Each row is shifted at random along 4 fixed directions that mean nothing.
Known rows, with every step that occurs
Y/L/K/P/B/A: [ 0.84  1.96 -0.63  0.05  0.33  2.13 -1.10  0.12 -0.66 -0.50  3.39 -3.90
 -0.08  0.46  0.56  1.53  2.37 -0.25 -0.56 -0.85 -1.91  2.79 -0.65 -1.61
  0.02  0.38 -0.96 -2.72 -0.19  0.71  0.79 -2.30  0.87  0.33  0.48 -1.10
 -1.73  0.97 -0.05 -0.23 -2.33  0.54  0.56 -0.32  0.17]
B/P/Y/K/A/L: [ 2.24  1.63 -0.32 -1.90 -0.48 -1.90  0.53 -1.13  1.76  0.90  2.00  3.40
  0.11  0.27  2.75 -1.02 -3.75 -2.22  1.38  0.13  1.81 -1.04  1.77  2.33
  0.87 -0.02 -0.59  2.19 -0.77  0.20 -0.68  1.12 -1.63 -2.11 -2.22  1.61
  1.62 -0.17 -1.79  1.86 -0.43 -1.65 -0.96 -0.03 -0.50]
B/P/L/R: [ 4.48  4.12 -0.71 -3.03  0.59 -0.02  1.49 -0.18 -1.77  0.19 -2.34  2.67
  0.50  1.04  6.26 -3.20 -1.87 -3.02  0.88  1.75 -0.58  0.47  2.35  4.71
 -1.27  0.31 -2.69  3.71 -1.56 -3.16 -0.56 -0.38 -2.18 -4.97 -4.26  2.33
  1.52 -1.99 -1.16 -0.54 -0.50 -0.41  1.43  0.97 -0.92]
L/Y/A/K: [ 1.19 -3.92 -0.88 -1.48  0.49 -0.16  1.98 -1.24  1.90  1.65 -6.38  2.49
  3.44  1.15  0.76 -6.95  1.22  2.06 -0.46 -2.16  1.61 -2.57  2.74  1.39
 -0.06  0.66  0.72 -0.30 -1.04 -0.92  0.18  4.08 -0.95 -0.59 -0.24  0.83
  0.97 -2.34 -1.62 -1.23  2.23 -1.54 -1.87  1.96 -1.58]
R/B/L/P/Y/K: [-1.70  0.82 -0.75 -0.38  0.73  0.76  0.80 -0.64  2.52  0.65 -0.03  0.26
  0.96  0.79 -1.28 -2.42 -2.47  0.02  0.69  0.75  2.34 -0.86  0.25  0.13
  1.24  1.75  0.12 -0.23  0.49  0.44  0.46  2.64 -0.11  0.30  0.59  0.66
  1.12 -1.70 -1.80  0.04  0.73 -0.46  0.18  0.31 -0.50]
K/A/L/P: [ 1.26 -1.12  0.58 -1.13  0.01 -0.97  2.09  1.61 -3.37 -0.08 -4.17  5.00
 -0.24 -0.82  3.59 -1.40 -0.64 -0.06  0.34  0.32  0.59 -1.71  1.52  3.44
 -1.24 -0.56 -0.74  2.03 -1.02 -3.52 -1.45 -0.48 -1.80 -2.76 -2.89  1.60
  0.59 -0.61  1.70  0.23  0.37  0.16 -0.60  0.57 -0.32]
L/R/A/K/P: [ 0.99 -0.37 -0.49 -1.32  0.34 -0.57 -0.07 -0.27 -2.00 -0.75 -1.92  1.20
 -0.20  0.27  2.86 -1.08  1.05 -0.41 -0.32  0.90 -0.68 -0.49  0.57  0.21
 -2.10 -1.65  0.09  0.84 -0.46 -1.24 -0.95 -0.59 -0.73 -1.99 -2.16  1.23
  0.80  0.63  0.72  0.05 -0.38 -2.09 -0.52  0.19 -0.11]
Y/A/L/R: [ 1.71 -4.63  0.62  1.78 -1.13 -1.17  0.25 -1.32  2.71  1.23 -3.19  1.80
  1.94 -0.45 -4.30 -2.03  0.55  2.72 -0.26 -2.67  0.88 -2.28  0.17 -1.41
  1.68  1.29  3.01 -2.52  0.51  1.74  0.42  3.66  2.09  3.19  3.22 -1.59
 -0.75 -1.26  0.15 -0.95  2.61  1.82 -1.67 -0.07 -0.83]
Y/L/P/B: [-1.92 -1.11  0.40  0.64 -0.94 -0.43 -0.32  0.44  1.06  0.52  1.22 -0.40
 -0.44 -0.61 -1.87  1.83 -1.96  0.11  0.06  0.82  0.68 -0.55 -1.07  0.24
  1.43  0.51  0.13 -0.03  1.38  1.43 -0.28  0.05  0.97  1.35  1.39 -0.39
 -1.76 -0.69 -1.01 -0.17  0.14  2.41  1.23 -0.11  0.68]
Y/L/R/P/B/A/K: [ 3.63  0.13  0.51 -0.55 -1.12  0.65 -1.54 -1.94  1.92 -0.02  2.52 -4.09
  0.33  2.36 -0.54  1.11  3.23  0.46 -1.99 -2.45 -0.72  1.89 -0.78 -2.46
  1.11 -0.69 -0.13 -2.46  0.33  3.03 -0.16 -1.02  0.91  1.14  1.02 -0.36
 -3.52  0.60 -1.56 -1.08 -1.84  1.61  1.23  0.29 -0.11]
A/P/Y/L/R/B: [ 3.32  1.64 -0.53 -1.05 -1.43 -1.38 -0.52 -3.28  4.65  0.94  0.91 -0.50
  0.26  1.36  0.19 -0.96 -1.71 -2.33 -0.57  0.96  1.80 -0.85  0.42  0.22
  1.55  0.29  0.09  2.47  2.33  3.20 -0.88  2.27 -0.53 -0.60  0.05  0.78
 -0.69 -1.16 -4.04 -1.60  0.57 -0.35  2.79  0.83 -0.21]
K/L/Y/A/P/B: [-2.86 -2.99 -0.33 -0.57  0.65  0.66  0.91  1.87 -1.27  1.21 -3.66 -2.65
  1.17 -0.67  1.36 -0.46  1.50  0.66 -1.61  0.01 -0.73 -0.30  0.48  1.36
 -0.65 -0.65 -1.34  0.41 -0.33 -0.49  0.03 -1.38 -0.74 -0.69 -0.17 -0.37
 -0.85 -0.53 -0.27 -0.73 -0.21  0.29 -0.20  1.40  0.52]
P/Y/L/K/A: [ 0.50 -1.12  0.57  1.29 -0.80  0.62 -1.09 -0.93  1.81  0.11  2.96 -1.93
 -0.85 -0.34 -2.20  2.26 -0.26 -0.86  1.45 -1.74  1.86 -0.08 -1.34 -2.87
  1.38 -1.13  0.81 -3.37  0.41  2.96 -0.22 -0.29  0.64  1.56  1.28 -0.31
 -0.12  1.02  0.45  1.95 -0.40  2.11 -0.06 -0.35  0.08]
Y/K/L/P/B/A: [ 3.90  3.89 -1.59 -2.06 -0.27  1.56 -0.36 -2.14  2.04  0.72  4.06 -2.49
  0.75  2.04  3.06 -1.43  0.39 -2.59  0.39 -0.12 -0.28  2.02  1.13  0.68
  1.17  1.25 -1.65 -0.57  0.24  1.56  0.40 -0.32 -0.23 -1.92 -1.27  0.70
 -1.54 -0.35 -3.01 -0.04 -1.96 -0.16  1.96  0.41 -0.49]
L/R/K/P/B: [-0.41  0.70 -0.98 -0.11 -0.53  0.41 -1.96 -1.24  0.68  0.43  3.40 -3.57
 -0.37 -0.07 -0.09  1.92  0.70 -1.18 -0.96  1.62 -1.27  1.02 -0.98 -1.63
  0.24 -0.65  0.29 -0.51  1.25  2.39  0.29 -1.28  1.35  0.47  0.96 -0.53
 -0.78  0.97 -0.61 -0.34 -0.84 -0.44  1.04 -0.71  0.96]
R/B/A/L/P/Y: [-2.37 -2.10 -1.76  1.21  1.00  1.55  0.73 -0.22  1.09  1.51 -1.72 -2.52
  2.78 -1.17 -2.22 -3.47  3.54  2.02 -1.58 -0.94 -1.09 -0.68  1.13 -0.56
 -0.02  2.13  1.16 -2.23 -0.02  0.26  2.27  1.87  0.94  1.38  1.91 -1.78
 -0.42 -1.24 -0.49 -1.61  1.67 -0.90 -0.67  0.87 -0.05]
R/A/P/L: [-1.22  0.28 -0.67  0.26 -0.04 -0.42 -0.38 -0.47  2.12  0.40  2.31 -3.33
 -0.07 -0.31 -0.76  0.58  0.08 -0.57 -0.59  0.22 -0.74  0.52 -0.08  0.39
  0.50 -0.08 -0.28  0.01  0.52  1.86  0.86 -0.01  0.29  0.40  0.27 -0.45
 -1.33 -0.15 -1.83  0.31 -0.07 -0.08  1.09  0.08  0.51]
B/P/L/K: [ 2.15  0.79  0.20  0.33 -0.45  1.01 -0.73 -0.77  0.03  0.02  2.51 -0.85
 -0.05  0.56 -0.49  0.26  0.80 -0.15  0.00 -0.72 -0.32  0.88 -0.62 -0.51
  0.68  0.17 -0.17 -2.42 -0.20  0.28  0.49 -0.53  0.58  0.51  0.62  0.23
 -1.02 -0.46  0.17 -0.45 -0.43  2.21  1.71 -0.20  0.04]
R/L/Y/K/A/P: [-1.67 -3.62  1.31  1.03 -0.58 -0.07 -0.04  0.99 -0.13  0.41 -1.14 -2.13
 -0.63  0.08 -1.98  2.30  1.60  1.22 -1.09 -1.35  1.02 -0.45 -1.25 -1.63
  0.56 -1.66  0.60 -1.78  0.64  1.69 -0.81 -1.13  0.36  1.62  1.08 -0.14
 -1.42  0.97  1.09  0.46 -0.12  2.29  0.35 -0.08  0.42]
L/P/B/A: [ 0.92  3.60  0.02 -0.08 -0.61  0.37 -0.66  0.43 -0.95 -0.69  4.84  1.05
 -1.17  0.47  0.52  2.21 -1.17 -0.56  0.69  0.84 -1.51  1.49 -0.59  1.01
  0.66  1.39 -0.64  0.59  0.33 -0.43  0.12 -1.44  0.47 -0.12 -0.32 -0.26
 -1.68  0.45 -0.31  0.09 -1.19  0.88  1.64 -1.14  0.35]
K/Y/A/L/R/B/P: [ 1.01  2.37  1.23  0.54 -0.49  0.83 -1.33  0.88 -1.62 -0.41  1.67 -1.56
 -1.20  0.43 -0.40  3.62  2.16 -0.34 -1.77  0.02 -1.26  2.22 -1.48 -1.62
 -0.34 -1.00 -0.98  0.02  0.18 -0.08 -0.16 -3.02 -0.41  0.80  0.27 -0.61
 -0.61  1.53  1.12 -1.33 -1.71  0.51  2.98 -0.95  0.64]
P/B/L/K: [ 4.98  2.82  0.54 -0.19 -2.09 -0.66 -1.38 -2.57  1.35 -0.49  5.81  2.70
 -1.09  1.51  0.26  1.36 -2.80 -1.42  1.21  0.32  0.81  0.10 -0.85  0.20
  2.08  0.90  0.42 -0.06  0.88  1.27 -0.88  0.45  0.68  0.03  0.19  1.01
 -1.65 -0.41 -1.20  0.07 -0.45  2.59  1.82 -0.94 -0.15]
K/P/B/L/Y: [ 2.31  1.14  0.23 -0.20 -1.36 -0.75  0.01 -1.04 -0.53  0.21  2.07  3.21
 -0.65  0.20  1.21  0.16 -1.62 -1.03  0.93  0.91  0.52 -0.22  0.77  1.81
  0.96  1.04  0.12  2.19  0.09 -0.36 -0.56  0.14  0.54 -0.79 -0.48  0.64
 -0.32 -0.33 -0.04 -0.07  0.21  1.83  0.44 -0.54 -0.10]
L/R/Y/K/P: [-2.51 -0.65  0.03  0.15  0.55 -0.62  0.05  0.60 -0.98 -0.48 -1.48  2.54
 -0.72 -0.57 -0.89 -0.17 -1.87  0.29  1.11  1.74  1.29 -1.10 -0.56 -0.71
 -0.91 -0.29  1.15  0.11  0.45 -0.74 -0.53  0.98  0.61  0.24 -0.06  0.57
  2.49  0.45  1.44  0.62  0.59 -1.26 -1.33 -0.83  0.02]
P/L/K/Y/A: [-1.55  0.15  0.72 -0.77  1.72  0.61  1.55  2.58 -3.01 -0.92 -4.59  1.23
 -0.83 -0.69  2.74 -0.21 -1.32 -0.71  1.42 -0.01  0.87 -0.43  0.39  1.18
 -1.75 -1.41 -2.24  1.25 -1.92 -3.06 -0.91 -1.38 -2.34 -2.43 -2.49  0.95
  2.92  0.03  1.70  1.22 -0.69 -0.58 -1.57  0.89 -0.32]
R/Y/L/K/P/B/A: [ 0.76  3.75 -0.57 -0.40  0.01  0.24 -0.78 -0.21 -0.14 -0.91  4.11 -0.36
 -0.78  0.40  1.02  1.20 -0.48 -1.20  0.90  0.67 -1.32  2.00 -0.26  0.00
 -0.05  0.85 -0.79  0.13  0.35 -0.10  0.41 -1.05  0.29 -0.47 -0.63 -0.20
 -0.59  0.91 -0.70  0.54 -1.43 -0.91  0.67 -0.68  0.13]
B/L/K/Y: [ 3.00 -1.12 -1.67  0.69 -0.19  1.32 -0.54 -2.56  1.75  1.25  0.01  0.55
  1.78  0.00 -0.80 -3.32  1.95  0.12  0.60 -1.38 -0.23 -1.47  1.28 -1.52
  0.41  1.22  1.96 -2.48 -0.26  1.30  1.11  2.65  0.96  0.62  1.42 -0.60
  1.31 -0.43  0.05 -0.79  1.69 -0.12 -1.04 -0.05 -0.81]
P/L/Y/A: [ 1.49  0.41  1.08 -0.91 -0.87 -0.30  0.30 -1.30  2.26  0.63  0.33 -1.76
 -0.71  1.26  0.61  0.47 -1.56 -2.08  0.89 -0.94  3.29  0.47  0.12 -0.14
  1.91 -0.62 -1.65  0.51  0.16  2.41 -1.14 -0.15 -0.20 -0.82 -0.78  0.99
 -0.42 -0.45 -2.07  0.77 -1.34  2.64  0.89  0.86 -0.39]
L/Y/K/P: [-1.81 -1.40  0.51 -0.46  0.43 -0.03  0.48  1.21 -2.52 -0.35 -1.95  2.35
 -1.15 -0.34  0.87  0.43 -1.60  0.06  0.75  1.25  1.66 -0.98 -0.18  0.13
 -0.75 -0.91  0.08  0.21 -0.40 -1.29 -1.30 -0.58  0.08 -0.80 -0.83  1.15
  1.94  0.34  1.92  0.54 -0.49  0.51 -1.21 -0.37  0.07]
P/Y/A/K/L/R: [ 0.98 -2.68  0.32  0.81 -0.73 -1.70  0.55 -0.77  1.13  0.13 -2.12  4.84
  0.36 -0.63 -1.59 -1.55 -2.85  0.53  1.93 -0.22  0.80 -3.03  0.51  1.28
  0.40  0.31  2.25  0.61 -0.19 -0.17 -0.28  3.05  0.12  0.63  0.63  0.19
  1.27 -0.95  0.37  0.76  2.96  0.68 -1.14 -0.04 -0.43]
K/P/Y/L: [-3.03  0.58  1.21  0.55  0.28  0.10 -0.42  1.50 -0.57 -0.75  1.57 -2.30
 -2.44 -0.91 -0.51  4.30 -2.81 -1.36  0.52  0.60  1.98  0.71 -1.65 -1.02
  0.42 -1.52 -1.41 -0.32 -0.30  1.27 -1.12 -2.40 -0.23 -0.04 -0.38  0.05
  0.75  0.66  0.03  1.15 -2.19  2.39 -0.28 -0.13  0.55]
A/L/R/Y: [ 2.67  1.01 -0.26 -0.41  0.14 -0.57  0.35 -1.18  0.64  1.03 -1.96  0.29
  1.29  0.01  0.82 -2.63  1.95 -0.35 -0.55 -0.45  0.64 -0.08  0.99 -0.30
 -0.51  0.14  0.16  0.62  0.21 -0.18  0.23  1.23 -0.32 -0.96 -0.59  0.11
  1.30 -0.52 -0.07 -1.24  0.75 -2.09 -0.85  0.37 -0.94]
Y/K/L/P/B: [-1.02 -1.33 -1.63 -0.82  0.52  1.19  0.60 -0.05  0.78  1.55 -1.20 -1.35
  1.75 -0.49  1.15 -2.54  0.16 -0.47 -0.17  0.76  0.07 -0.70  1.02  1.29
  0.12  0.62 -0.44 -0.47  0.24  0.05  0.69  0.80 -0.33 -0.81  0.12  0.15
 -0.07 -1.35 -1.16 -0.42  0.51 -0.59  0.33  0.98  0.07]
K/P/Y/L/R/A: [-2.04 -0.38 -0.38  1.91  0.86  0.06 -0.26  0.06  1.81 -0.44 -0.76 -3.03
  0.48 -1.15 -3.55 -0.35  1.74  1.00  0.42 -0.92 -0.29  0.52 -0.87 -3.04
 -0.15  0.24  1.19 -2.28  0.88  0.91  1.38  1.22  0.91  2.26  1.77 -1.61
  0.42  0.20  0.46  0.63  1.07 -1.87 -0.37 -0.37 -0.36]

Rows
[-2.47 -3.32  0.87  2.02  0.15  1.20  0.12  0.51  2.03  0.59 -0.53 -2.84
  0.60  0.19 -5.18  0.44  1.58  2.86 -0.78 -2.26  1.23  0.11 -1.19 -2.59
  1.80  0.81  1.29 -3.49  0.66  1.75  0.97  1.19  1.82  3.87  3.81 -1.41
 -1.24 -0.33  0.71 -0.33  0.76  2.27 -0.35 -0.15  0.01] -> R/B/A/P/L/Y/K
[ 0.70  1.50  0.63 -0.66  0.48  0.44  0.27  1.08 -1.26 -0.61 -2.13 -2.00
 -0.97 -0.04  2.34  1.70  0.65 -1.50 -1.30  0.72  0.20  0.78 -0.50  0.24
 -1.19 -1.88 -1.99  2.21  0.32 -0.70 -1.22 -2.29 -2.23 -1.88 -1.54  0.50
  0.23  0.22  0.17 -0.92 -1.17 -0.66  1.59  0.95  0.26] -> K/A/P/Y/L/R/B
[ 3.11  3.28 -1.25 -0.35 -1.41  0.37 -2.09 -3.67  4.47  0.59  7.76 -3.62
  0.12  1.84 -0.85  0.69  0.29 -2.14  0.45 -0.25 -0.12  2.23 -0.17 -2.07
  2.51  1.45  0.34 -1.49  1.75  4.52  0.87  0.58  1.93  1.02  1.26 -0.44
 -2.36  0.73 -3.41  0.34 -1.50  0.37  2.00 -0.80  0.00] -> R/L/Y/K/P/B/A
[ 1.89  3.06  0.63 -0.48  0.13  0.10 -0.07  0.01 -1.03 -1.23 -0.15 -0.66
 -1.09  1.26  1.33  1.07  0.41 -0.35 -0.80  0.56 -1.05  1.72 -0.65 -0.01
 -0.32 -0.73 -0.92  1.00  0.06 -1.27 -0.39 -1.34 -0.69 -0.71 -0.88  0.50
  0.03  0.52  0.77 -0.35 -0.41 -0.75  1.35 -0.71 -0.17] -> Y/A/P/B/L/R/K
[-2.65 -4.28 -1.35  0.56  0.87 -0.17  1.01  0.17 -0.43 -0.01 -5.07  3.42
  2.09 -1.02 -1.26 -4.41  1.42  2.96 -0.39 -0.03 -0.73 -2.29  1.50  0.38
 -1.70  0.76  2.43 -0.47 -0.42 -2.08  0.95  3.23  0.37  1.16  0.97 -0.66
  1.61 -0.46  1.00 -0.80  2.75 -2.88 -2.28  0.33 -0.32] -> R/B/L/Y/A/K/P
[ 1.32 -0.64  0.39  0.06 -0.66  0.02 -0.06 -0.03  0.06  0.02 -1.23 -1.51
 -0.21  1.03 -0.08  1.01  2.24  0.59 -1.83 -0.92 -1.08  0.28 -0.19 -0.33
  0.03 -0.20 -0.05 -0.05  0.78  1.12 -0.61 -0.80  0.11  0.36  0.25 -0.43
 -2.16  0.49 -0.61 -1.61 -0.40  1.37  1.59  0.33  0.14] -> K/Y/L/R/B/A/P
[-4.99 -3.53 -1.00  1.23  1.37  0.93 -0.02  1.82 -0.66  0.66 -1.86 -2.85
  1.57 -2.04 -2.18 -0.53  2.35  2.41 -1.13 -0.12 -1.45 -0.06 -0.28 -1.50
 -0.82  0.25  0.87 -2.07  0.05 -0.46  1.63 -0.01  1.13  2.06  2.32 -1.87
  0.15  0.19  1.48 -0.01  0.62 -1.91 -2.14  0.01  0.60] -> R/A/L/Y/K/P/B
[-2.26  2.62 -0.57 -2.16  2.50  0.12  2.20  2.69 -2.77 -1.24 -3.83  1.56
 -0.51 -0.73  5.13 -1.50 -2.66 -1.54  0.68  1.69  0.34  0.26  1.63  3.57
 -2.52 -0.77 -3.22  3.53 -2.02 -4.35 -0.71 -1.19 -3.62 -4.23 -4.14  1.57
  3.18 -0.79 -0.35  0.56 -1.25 -3.01 -1.28  1.45 -0.43] -> R/B/A/K/P/Y/L
[-3.17 -0.20  1.43  0.92  0.76  0.67  0.18  1.79 -0.38 -0.66 -0.19 -2.22
 -0.92  0.49 -2.42  2.40 -1.02  1.23 -0.20 -0.33  1.17  0.51 -2.01 -1.67
  0.65 -0.19 -0.38 -1.36 -0.06  0.34 -0.27 -0.99  0.33  1.43  0.96 -0.11
 -0.29  0.01  0.81  0.84 -0.77  1.80 -0.24 -0.35  0.15] -> B/L/R/A/P/Y/K
[-2.02 -1.91  0.09  1.80 -0.95 -1.15  0.01 -1.41  3.58  0.28  0.34  1.85
  0.48 -0.18 -4.91 -1.05 -1.69  1.53  1.41 -0.60  1.52 -1.12 -0.15 -1.26
  2.10  1.91  2.43 -0.85  1.32  1.72  0.92  3.72  2.05  3.53  2.95 -1.20
  0.18 -0.20 -0.78  0.69  2.42  0.36 -0.46 -0.86 -0.23] -> R/K/P/B/L/Y/A
[ 0.98  2.00  0.14 -0.72  0.04 -1.35  0.08  0.53 -0.66 -0.43  2.24  2.01
 -0.43 -0.32  1.72  0.88 -1.24 -0.25  0.06  0.02 -0.75  0.68  0.59  1.34
 -0.13  0.37 -0.62  1.52 -0.59 -1.19 -0.11 -0.67 -0.59 -0.88 -1.10  0.02
  0.06  0.72  0.00  0.70 -1.12 -1.88 -1.51 -0.59 -0.01] -> R/Y/K/P/B/A/L
[ 2.30  1.79  1.64 -1.66 -1.07 -2.15  0.00 -0.99  0.95 -0.74  0.32  2.45
 -1.15  2.15  1.45  0.65 -2.57 -1.32  0.65  0.15  1.66 -0.05 -0.22  1.12
  0.32 -1.28 -1.05  2.78 -0.04  0.29 -1.70  0.09 -1.27 -1.34 -2.19  2.09
 -0.31  0.05 -1.78  0.77 -0.65  0.49  1.18  0.31 -0.26] -> B/P/L/R/Y/A/K
[-0.79 -0.38 -1.80 -0.16  0.50  0.97 -0.61 -1.55  0.88  0.66  0.41 -2.57
  1.42  0.09 -0.02 -1.92  2.03 -0.20 -0.94  0.51 -1.13 -0.23  0.69 -0.94
 -0.66  0.52  0.81 -0.73 -0.01  1.42  1.05  0.71  0.76 -0.20  0.33 -0.51
  0.15 -0.11 -1.22 -0.81  0.34 -1.18 -0.27  0.63  0.24] -> L/R/B/A/K/P/Y
[ 3.92 -1.82 -1.19 -1.02  0.02  1.13  0.48 -2.37  1.94  1.62 -3.42 -1.63
  2.70  1.15  1.42 -4.54  2.53 -0.71 -0.36 -1.74  0.25 -0.63  1.84 -0.05
  0.02 -0.06  0.30 -1.83 -0.79  1.17  0.54  1.81 -0.29 -1.07 -0.27  0.37
  0.28 -1.35 -1.41 -0.88  0.93  0.24  0.18  1.57 -1.08] -> B/P/Y/A/K/L/R
[ 2.93 -2.38  0.11  0.98 -1.33  0.29 -0.76 -2.16  1.57  1.35  1.33 -3.15
  1.01  0.37 -1.74 -0.14  4.79  1.11 -1.78 -2.88 -0.36  0.87  0.50 -2.43
  1.65  0.35  1.29 -2.82  0.47  2.72  0.72 -0.01  2.17  1.99  2.39 -1.35
 -2.38  0.70  0.30 -1.08 -0.08  1.78 -0.37 -0.08 -0.11] -> R/K/P/B/A/L/Y
[ 1.37  2.96  1.44 -1.72 -0.20 -1.76  0.79  1.56 -2.72 -1.91  0.51  5.00
 -1.87  1.09  3.45  1.46 -2.92 -0.42  0.82  0.97 -0.46  0.21  0.07  3.37
 -1.03 -0.69 -1.72  4.02 -0.86 -3.34 -1.74 -1.53 -2.20 -2.50 -3.25  1.99
 -0.42  0.22  0.11  0.75 -0.98 -0.42  0.34 -0.05 -0.03] -> R/Y/L/P/B/A/K
[-0.10 -0.17 -1.35 -1.60  0.39  0.22 -0.29 -0.89  0.89  1.19 -0.62 -2.68
  1.36  0.17  2.09 -1.51  0.51 -1.32 -0.79  1.08 -0.02  0.28  0.70 -0.09
 -0.34 -0.22 -0.75  0.36  0.46  1.15  0.12 -0.04  0.18 -1.33 -0.50  0.36
  0.12 -0.34 -1.57 -0.28 -0.86 -1.56 -0.60  0.82  0.14] -> A/L/R/Y/K/P/B
[ 2.56  2.83 -0.91 -1.32  0.60 -0.27  0.41 -1.35  0.20  0.00 -1.18 -0.16
  0.81  0.69  2.59 -2.96  1.52 -1.62  0.30  0.65 -0.51  0.88  1.35  0.79
 -1.46  0.07 -0.70  1.70 -0.12 -0.82  0.43  0.69 -0.62 -2.35 -2.11  0.86
  1.19 -0.24 -0.75 -0.36  0.24 -2.58 -0.09  0.62 -0.71] -> B/A/K/P/L/R/Y
[ 0.12 -4.00 -0.46  1.27  0.01  1.13  0.14 -0.31 -0.02  1.15 -1.62 -1.46
  1.58 -0.88 -1.77 -1.92  4.75  2.06 -1.01 -2.40 -0.75 -0.28  0.96 -1.11
 -0.01  0.01  1.44 -2.66 -0.52  0.17  1.34  0.60  0.76  1.70  2.13 -1.34
 -0.40  0.22  1.77 -0.93  1.40  0.01 -1.01  0.43 -0.10] -> R/P/B/A/K/L/Y
[-0.71  1.34 -1.23 -0.63  1.23  1.20 -0.08 -0.30 -0.45  0.31 -0.39 -3.22
  0.84 -0.10  0.95 -1.64  2.70 -0.49 -0.99  0.24 -1.15  0.97  0.73 -0.47
 -1.15 -0.02 -0.68 -0.45 -0.74 -0.11  1.11 -0.61 -0.45 -1.09 -0.72 -0.26
  0.88  0.02 -0.12 -0.78 -0.41 -2.05  0.04  0.68  0.07] -> B/A/K/L/R/P/Y
[-1.31  0.61 -0.14  0.56 -0.14  0.27 -0.17  0.01 -0.36 -0.24  2.16 -0.25
 -0.85 -0.49 -0.32  1.21 -0.48 -0.75  0.28  0.97 -0.14 -0.37 -0.34  0.51
  0.01  0.05  0.05  0.60  0.13  0.31  0.10 -0.66 -0.30 -0.31 -0.31  0.12
 -0.31  0.24 -0.12  0.35  0.18  0.70  1.08  0.07  0.75] -> R/B/A/K/L/P/Y
[-2.49 -3.67 -1.20  1.02 -0.47 -0.05 -1.30 -1.41  2.64  1.24 -0.07 -2.79
  1.94 -0.51 -3.44 -1.00  1.91  1.48 -1.03 -0.07 -0.90 -0.79 -0.50 -2.39
  0.37  0.49  2.27 -2.05  1.46  3.03  1.30  1.88  2.44  2.84  3.04 -1.67
 -1.24  0.09 -1.16 -0.62  1.39 -0.57 -0.68  0.11  0.60] -> L/R/Y/A/K/P/B
[ 0.86 -0.28 -1.82 -0.76  1.39  0.12  0.90 -0.08 -0.66  0.27 -3.76  2.06
  1.93 -0.56  2.39 -4.27  1.49  0.27  0.46 -0.08 -2.05 -1.51  2.35  1.33
 -2.20  0.24  0.40  1.73 -1.43 -2.46  0.95  1.77 -1.54 -1.81 -1.37  0.14
  2.48 -0.43  0.48  0.00  1.92 -4.15 -2.12  0.65 -0.77] -> P/B/L/R/A/K/Y
[-0.63  2.81 -0.37  0.33 -0.90 -1.77 -0.78 -0.80  1.08 -1.08  4.59  4.54
 -0.88 -0.19 -0.72  0.91 -4.47 -0.54  1.70  2.28 -0.52 -0.22 -0.22  1.58
  0.53  1.63  1.05  2.71  0.60 -0.38  0.30  1.58  0.53  0.66  0.02 -0.06
  0.31  0.33 -1.16  1.14  0.78 -1.29 -0.06 -1.59  0.31] -> R/Y/A/K/P/B/L
